Each row of numbers belongs to one of the elements below and depends on some of the facts about them. Some rows are named. Which element is each other row?

Known rows:
K_505:   9  -2   0   4   0 -11  -7  -3  -2   3  10  -9 -15   3   2   2   2 -10  17   5   6  10   1  -7   6  -4  -5   1
K_259: -9 -2  1  1  1  2 -4  1  3 -5  6  0 15  0 -2  5  2  2  1 -2  2  3 -2  1 -1  4  4 -3
K_993:   4   1 -13   1  -4   0  -2  -1   3   8  -7  -1 -17  -5   5  -1   0 -23  11   0   0  -7   1  -5  -1  -4   2   5
K_909:   2  -2  -5   6  -4  -5  -6   0  -2  -1  -3  -2  -1  15   4   7  -8   1  10   6   4 -15  -4 -10  -3  -8   2  -1
K_371: -18   2   4   0   3   1  -6  -3   1  -4   7  -4  11   7  -2   3  -1   8  13   1   2   1  -2  -1   4   0   5   0
K_481:  11   5  -7 -10   3  -3   9  -2  -4   6  -9  -3 -20 -10  11  -7   1 -11   1  -5  -1  34   8   0   5   4   4   1
K_267:  -2   3   1   3  -1   0  -2   4  -2   1  10   2   4  -1  -1   3   2   5   8   3   2 -15  -6   0   4   1   0   1
K_947:  -5  -4   4  -4   3  -3  -1  -1   2  -1   6   4  -1   0   0   5  -2   1  -7   1   5  18   2   1 -12   4   0  -1
K_596: 11  1  1  2 -1  0 11  5 -5 -7 -3 -5 17  5  6  1 -5 10  1 -1 -6 -3 -6 -1  8  6 11 -5
K_992: 11 -5  4  6  1 -4 -2 -1 -1 -2 -2 -4 -1  9 -7  0  0  3 -6  0 -3  2  2 -2 -1  0 -6 -2
K_64: -17   0  -2 -11  -2  12   9  -5   0   1 -23   6 -15  -8  -3 -12   1  -8 -13  -5  -4   0   4   3   1 -10  -8   7
K_349:  2 -1  4  0  1  2  3  0 -3 -4  1 -4 10  4 -4 -4  5 14 -2 -3 -4 -2  0  3  9  0  0 -1
K_419:   3  -6   5   7  -1  -1  -1  -2  -1  -3  -4  -3  -1   5 -10   0   1   2  -9  -2  -4  -3   3   0  -1  -6 -13  -1
K_382:  13 -11   9   5  -2  -2   7  -3   1  -4  -2  -7   1   1  -8  -4  -1   3  -2  -1  -6   5  -2  -2   1   1  -6   0
K_743: -3 -3  3 -1 -1 -3  1  0 -3  3  7  7 -9 -2  0  1 -4  8  1  6  5 -5 -2 -1 -7 -2 -2  2
K_903:  3  4  2  0  3 -4 -1  2 -5 -3  6 -4  6  3 -1  0  7 11 -3 -3 -2  4  3  1 11  1 -3 -3
K_176:  -8   0   2   1   0  -3  -2  -2  -2   0   9  -4   3   5   0  -1  -1   8  19   5   4 -10  -4  -3   9  -6   4   1
K_827:  -1   3  -7  -7   9   6 -18  -3  15  21 -11   3  -6  -5   4 -11  -6   8  21  -7  -2  -6   8  13 -37   8  19  -2
K_843:   7   6 -12  -2  -4   5   9   6   4   3  -3   3   5 -15   8   0   3 -19   4  -3  -2  -6  -4   1   4   6  11   2
K_959:   7  -3   5   0  -2  -2   2   5   0   3   7  12  -3  -8  -1   3  -2   2 -13   5   3  -2  -1   1  -7   4  -2  -1

Some facts about the elements:
K_107 σ:a χ:d
K_118 σ:a χ:g
K_129 σ:b χ:d
K_157 σ:b χ:g
K_176 σ:a χ:i
K_185 σ:a χ:i
K_195 σ:b χ:g
K_20 σ:a χ:h
K_217 σ:a χ:f
K_236 σ:a χ:f
K_246 σ:b χ:f
K_252 σ:b χ:e
K_259 σ:a χ:g
K_267 σ:a χ:f
K_269 σ:c χ:e
K_284 σ:a χ:e
K_292 σ:c χ:d
K_298 σ:a χ:e
K_3 σ:a χ:d
K_302 σ:b χ:f
K_313 σ:b χ:h
K_32 σ:a ξ:K_670, K_947, K_51, K_724, K_750 χ:d
K_321 σ:a χ:e
K_330 σ:a χ:e
K_347 σ:a χ:f
K_349 σ:a χ:d
K_359 σ:b χ:g
K_367 σ:c χ:g
K_371 σ:a χ:h
K_379 σ:a ξ:K_400, K_516, K_522, K_382 χ:d
K_382 σ:b χ:d
K_384 σ:a ξ:K_53, K_298, K_967 χ:d
K_386 σ:c ξ:K_129, K_705, K_556, K_533 χ:f
K_39 σ:c ξ:K_909, K_217, K_185 χ:d
K_400 σ:c χ:d
K_419 σ:b χ:d
K_421 σ:c ξ:K_3, K_157, K_284, K_20, K_382 χ:g
K_450 σ:c χ:i
K_463 σ:b χ:i
K_475 σ:a χ:h
K_481 σ:c ξ:K_505, K_321, K_871 χ:d
K_487 σ:b ξ:K_596, K_185 χ:e
K_494 σ:a ξ:K_93, K_550, K_601 χ:d
K_505 σ:b χ:i
K_51 σ:a χ:d
K_516 σ:a χ:e
K_522 σ:c χ:d
K_53 σ:b χ:e
K_533 σ:a χ:f
K_550 σ:a χ:h
K_556 σ:b χ:h
K_568 σ:c χ:d
K_594 σ:b χ:e
K_596 σ:a χ:d
K_60 σ:b χ:e
K_601 σ:c χ:h
K_635 σ:c χ:d
K_64 σ:c ξ:K_690, K_252, K_292, K_419 χ:d
K_641 σ:a ξ:K_3, K_252 χ:d
K_648 σ:a χ:d
K_660 σ:a χ:d
K_664 σ:a χ:d
K_668 σ:b ξ:K_935, K_236, K_705, K_896 χ:d
K_670 σ:b χ:i
K_680 σ:a χ:e
K_689 σ:c χ:g
K_690 σ:a χ:d
K_698 σ:b ξ:K_269, K_516, K_367, K_596, K_302 χ:d
K_705 σ:a χ:h
K_724 σ:c χ:d
K_726 σ:b ξ:K_568, K_670, K_594, K_505 χ:d
K_728 σ:b χ:e
K_741 σ:c ξ:K_935, K_832, K_909, K_664, K_908 χ:d
K_743 σ:c χ:f
K_747 σ:a χ:e
K_750 σ:a χ:d
K_796 σ:b ξ:K_450 χ:d
K_808 σ:b ξ:K_940, K_670, K_129, K_903 χ:d
K_827 σ:c ξ:K_93 χ:g
K_832 σ:a χ:g
K_843 σ:a ξ:K_176, K_259, K_107, K_648, K_302, K_359 χ:e
K_848 σ:a ξ:K_236, K_690, K_868, K_906 χ:d
K_868 σ:c χ:f
K_871 σ:c χ:e
K_888 σ:a ξ:K_747, K_349 χ:g
K_894 σ:c ξ:K_20, K_347 χ:d
K_896 σ:c χ:d
K_903 σ:a χ:d
K_906 σ:c χ:d
K_908 σ:a χ:h
K_909 σ:b χ:i
K_927 σ:a χ:d
K_93 σ:a χ:g
K_935 σ:c χ:e
K_940 σ:c χ:d
K_947 σ:c χ:g
K_959 σ:c χ:e
K_967 σ:c χ:g
K_97 σ:c χ:i
K_972 σ:a χ:i
K_979 σ:a ξ:K_400, K_292, K_747, K_728, K_53, K_660 χ:g
K_980 σ:c χ:h
K_992 σ:b χ:d
K_993 σ:b ξ:K_475, K_330 χ:f

Name these rows:
No name comes twice in this set of rows, the named rows included.
 20  -3  -9   1  -6   0  15   1   2  -3 -19 -10  -4  -3  12  -3  -9 -20   6  -2 -10   6  -3  -8  -3   7  14  -2 -> K_698
 -2   4   0   4  -1  -1  -2   4  -4  -1   7   3   7   3   5   6  -2   5   9   5   2 -18  -7  -2   6  -1   5   0 -> K_217
 -3   3  -3   0  -1  -1  -4   6  -4   2   0  17  -2   0   0   9  -1  -2 -21   3   5 -12   1  -1 -10  -3  -4  -1 -> K_935
 12   2   0   4   2  -6  -3  -1  -4  -1  -1  -4  -8   7  -4   3   3  -6  -9  -2   0   9   8  -2   2  -4 -10  -2 -> K_129
  8   1  -9  -1  -1   1   2  -1   2   2 -16  -6  -9  -3   1  -4   0 -17  -1  -5  -6   4   5  -2  -1   0   0   2 -> K_796
-24   9  -3   1   4   2 -14  -1  -1  -5   3   0   7  11   0   8   1   2   5  -1   7  -6   3  -1   5  -6   0   0 -> K_705
  0   4  -4   4  -4  -3   2   3  -4  -4   0  -3  12  11  13   4  -8  10  19   8   3 -16  -9  -7   7  -4  17  -2 -> K_185
 -1   6  -5  -5   0   8   7  -1   0   1 -14  -6   1  -9   3  -9   4  -6   4  -8  -7   3   2   3  12  -1   5   2 -> K_384
-11  -8   1 -13  -4  11  16  -8  10  -1  -8  -1  -6 -20   2 -12  -3 -19   2  -4  -4  24  -3   2  -8   5   4   8 -> K_421
 -2   0   1   2  10   2 -25   0  12  15   6   0  13   4  -6  -6   0  24  21  -5  -3 -21   3  13 -27   8  15  -6 -> K_93
-12  11 -16   1   0   5 -10   1  -4   0 -26   3 -11   8   1   6   1 -19 -15  -7   1 -11  11  -4   0 -15  -7   1 -> K_668
-13   2   4   1   1   5  -1   1  -5  -3  -4   1   9   4  -8  -3   5  14 -11  -3  -1  -8   2   3   9  -8  -8   0 -> K_690
-15  -5   6  -3   1   3   2  -6   4  -5   7  -6  11   0  -3  -2   0   2  17   1   1   5  -5   1   7   2   4   3 -> K_20
 19  -2  -2   8  -3  -7  -3   5   3   2   9   2  -3  -4  -4   6   5 -13  -7   2   0   0   1  -2  -3   3  -9   0 -> K_594

Now the same elements, written a new way:
Named rows:
K_660:  5  2 -2 -4 -7 -1 -2 -1 -4  5  2  1 -2 -2  2 -1 -3 -1  3  7 -3 -4  0 -2 -4  1  0 -7  3  2 -1  1 -1
K_64:   8  14   2  13   0  -5  -2   4  -3  -6   3   3  -2  -1  -6   5 -15  -1 -19 -10   3   4  -7  -4   3  -1   2  12   1   6   4   1  -3
K_481:   1   6   9   7  -2   1  -2   9  -2  -6  -2  -1 -10   0  -7   1 -13   2 -17 -11   0   4  -8   2   0   0   3   8   4  -1  -1  -2   5
K_419:  5  1 -3  0 -5  0 -3 -1  2  2  5  5 -1  2  0  0  1 -1 -2  8 -1 -3 -8 -5 -5  0 -1 -4  3  3  0  1 -3
K_796:   5   2   2  11  -6  -3   0   8   3  -2   0   2  -7  -1  -4   3  -9   1 -20  -9   0   4  -7   2  -1   0   1   9  -1   3   1  -2   1
K_741:   8  12  -1  13  -2   0  -1   6   6  -6  -3  -2  -6  -8   0   0 -10   1 -25 -18   1   2  -8   3   9   0   7   9  -7   3   0   1  -1
K_129:   2   0   1  -1  -6   2  -4  -1   3  -3   1   1  -5   3   0  -2   0   0  -5   5  -3  -3 -13  -2  -7   2  -2  -6  -1   0  -1  -2   2
K_896:   3   8   0  -2  -3   3  -4  -2   2  -3   1   2   0  -2   3  -2  -2   0  -2   4  -1  -4 -12  -2   1   0   2  -5   0   3  -2   2  -1
K_596:  7 -2 -6 -3 -9  1  1  4  1 12  0  0 -7 -5  4 -4  1  1  0 -3 -4 -4  9  4 -1  1  6 -7  4  0 -5  3 -4
K_568:  0  4  6 -5 -3  4 -3  1 -1  0  1  1 -4  2 -1 -3 -2  0  2  7 -2 -3 -8 -2 -4  0  1 -5  5  0 -3  1  2
K_668:  10   9  -5  15  -3  -3  -3   1   9 -12  -2   0  -5  -5   0   2 -10   1 -32 -15   1   2 -17   0   4   1   2  10 -12   5   3  -2   2
K_298: -2 -2  0 -2  2  1 -1 -3 -3  9  0 -2  4  1  2  1  3  0  7 -3  0 -5  7  0  4  1 -4 -2  1 -1  2 -1  0
K_269: -4  1  2 -3  4  5  1  1  0 11  1  1  3  1  2 -1  6  0 10 -6  0 -4  6  1  8  0 -1  0  5 -2  0  1 -1
K_533: -1  0 -2 -7  2  0  2 -5 -2 -8 -5 -1  5  0  3 -2  2  0  5  3  0  1  0 -1 -6 -1  0 -2 -7 -5  1 -1 -1
K_421:  -3   3   3  12   9  -5   6   4  -4  -8   4  -3  -2   7 -14   4  -8   0  -4   4   6  12  14   0   3  -2   4  12   2   2   2   2   0
K_195: -4 -6 -3  1  6  0  3 -5  5 -8  3 -2 -1  6 -2  0  8  0  6 20  3  4  3  1 -2  0  0 -4 -4  0 -1  2  2
K_367: -4 -1  0 -1  7  2  4 -4  3 -6  2 -4 -1  3 -2 -2  6  1 10 17  3  4  9  2  2 -1  5 -4 -2 -1 -3  4  0
K_689:  -4   0   1  -1   8   2   2  -5   3 -11   2  -3   2   4  -2  -2   5   1   9  19   4   4   4   0   2  -1   4  -4  -3   0  -2   4   3
K_259: -2 -4 -3 -1  5 -1  3 -6  0 -7  0 -6 -1  3 -2 -1  5  1  9 19  3  3 11  1 -2  0  3 -6 -6 -1 -2  2  3
K_670:  -5  -3   5  -6   2   4   0   0   1  -4  -3   0  -4  10  -2  -4   2   1   0  -1  -4   0 -11  -2 -10   1  -4  -6   2  -6  -2  -4   8

Rows to name:
No name comes twice in this set of rows, the named rows included.
 -1  -1   1   8   3  -4   5   6   2 -10  -5   2  -1   1  -4   2  -4   0 -13 -10   2  10  -1   3  -4  -3   1  14  -7  -4   2  -3  -1 -> K_993
 3  1 -8  0  0  2  3 -1  9  4 -2  3  1  0  6 -4  7 -1 -4 -8 -3  0 -3  3 -2  0  1 -2 -4 -1 -2  1 -3 -> K_909
  2  -4  -5  13   0   1   6  12   9  11  -3   0  -6  -4   0   0   3   2 -18 -32  -1   2  14  11  13   0   4  14  -3  -2   1  -1  -4 -> K_487
-3  3  2 -7  4  2  3 -2 -1 -5 -3  2  5  1  1 -3  4 -1  9  5  1  1 -3 -1 -5 -3  1  2 -3 -4 -1  1 -3 -> K_743
  4   8   5  10  -3  -3   0  10  -4   0   2   2  -6   0  -7   3 -13   1 -13  -9   1   5   0   0   0  -1   2  10   7   3   0   0   0 -> K_894
  8   8  -4  11  -5   1   2  10   7   2  -4  -2  -9  -8   1  -1  -7   2 -22 -25  -1   3   1   8   8   0  10  10  -4   2  -3   2  -3 -> K_39
 4 -2 -2 -2 -6 -1 -1  3 -1  8  6  6 -4  4 -2  0  1 -2  2  9 -3 -1 -1 -3 -7 -1 -1 -3  9  3 -1  1 -4 -> K_382
 -1  -2   8   9  -9 -10   1  10   0   2  -6   2  -2 -16   3  11 -12   4  -8   8   3   1 -10  10  -3  -2   0  10  -1   8  -2   0   6 -> K_494
 0  0 -4 -4  2  0  2 -1  3  4  0  3  2  3  2 -1  6 -1  2  2 -2  1 -7 -1 -7 -1 -3 -3  0 -1  0  0 -1 -> K_463
 6  2 -1 -2 -7 -3 -2 -1 -8  7  5  3 -1  1 -3  2 -6 -2  5 10 -1 -2  2 -6 -7  0 -2 -6  7  4  1  1 -3 -> K_3
-3 -2  3 -5  2  2  1  0  1  0 -2  2 -2  8 -1 -3  4  0  1  0 -3  0 -8  0 -9  0 -3 -5  1 -5 -1 -3  4 -> K_505
 -1  -1   1   9   1  -2   2   7  -2   7  -3  -3  -2  -3  -2   3  -4   1 -10 -23   1   1  12   5  10   1  -1  11  -1  -1   3  -3   2 -> K_843
  2   1   7   7  -5  -2  -2   8  -5  -7  -4  -4 -11   1  -6   1 -14   3 -20 -11  -2   2  -4   1  -5   1   1   5   0  -1   0  -5   8 -> K_32

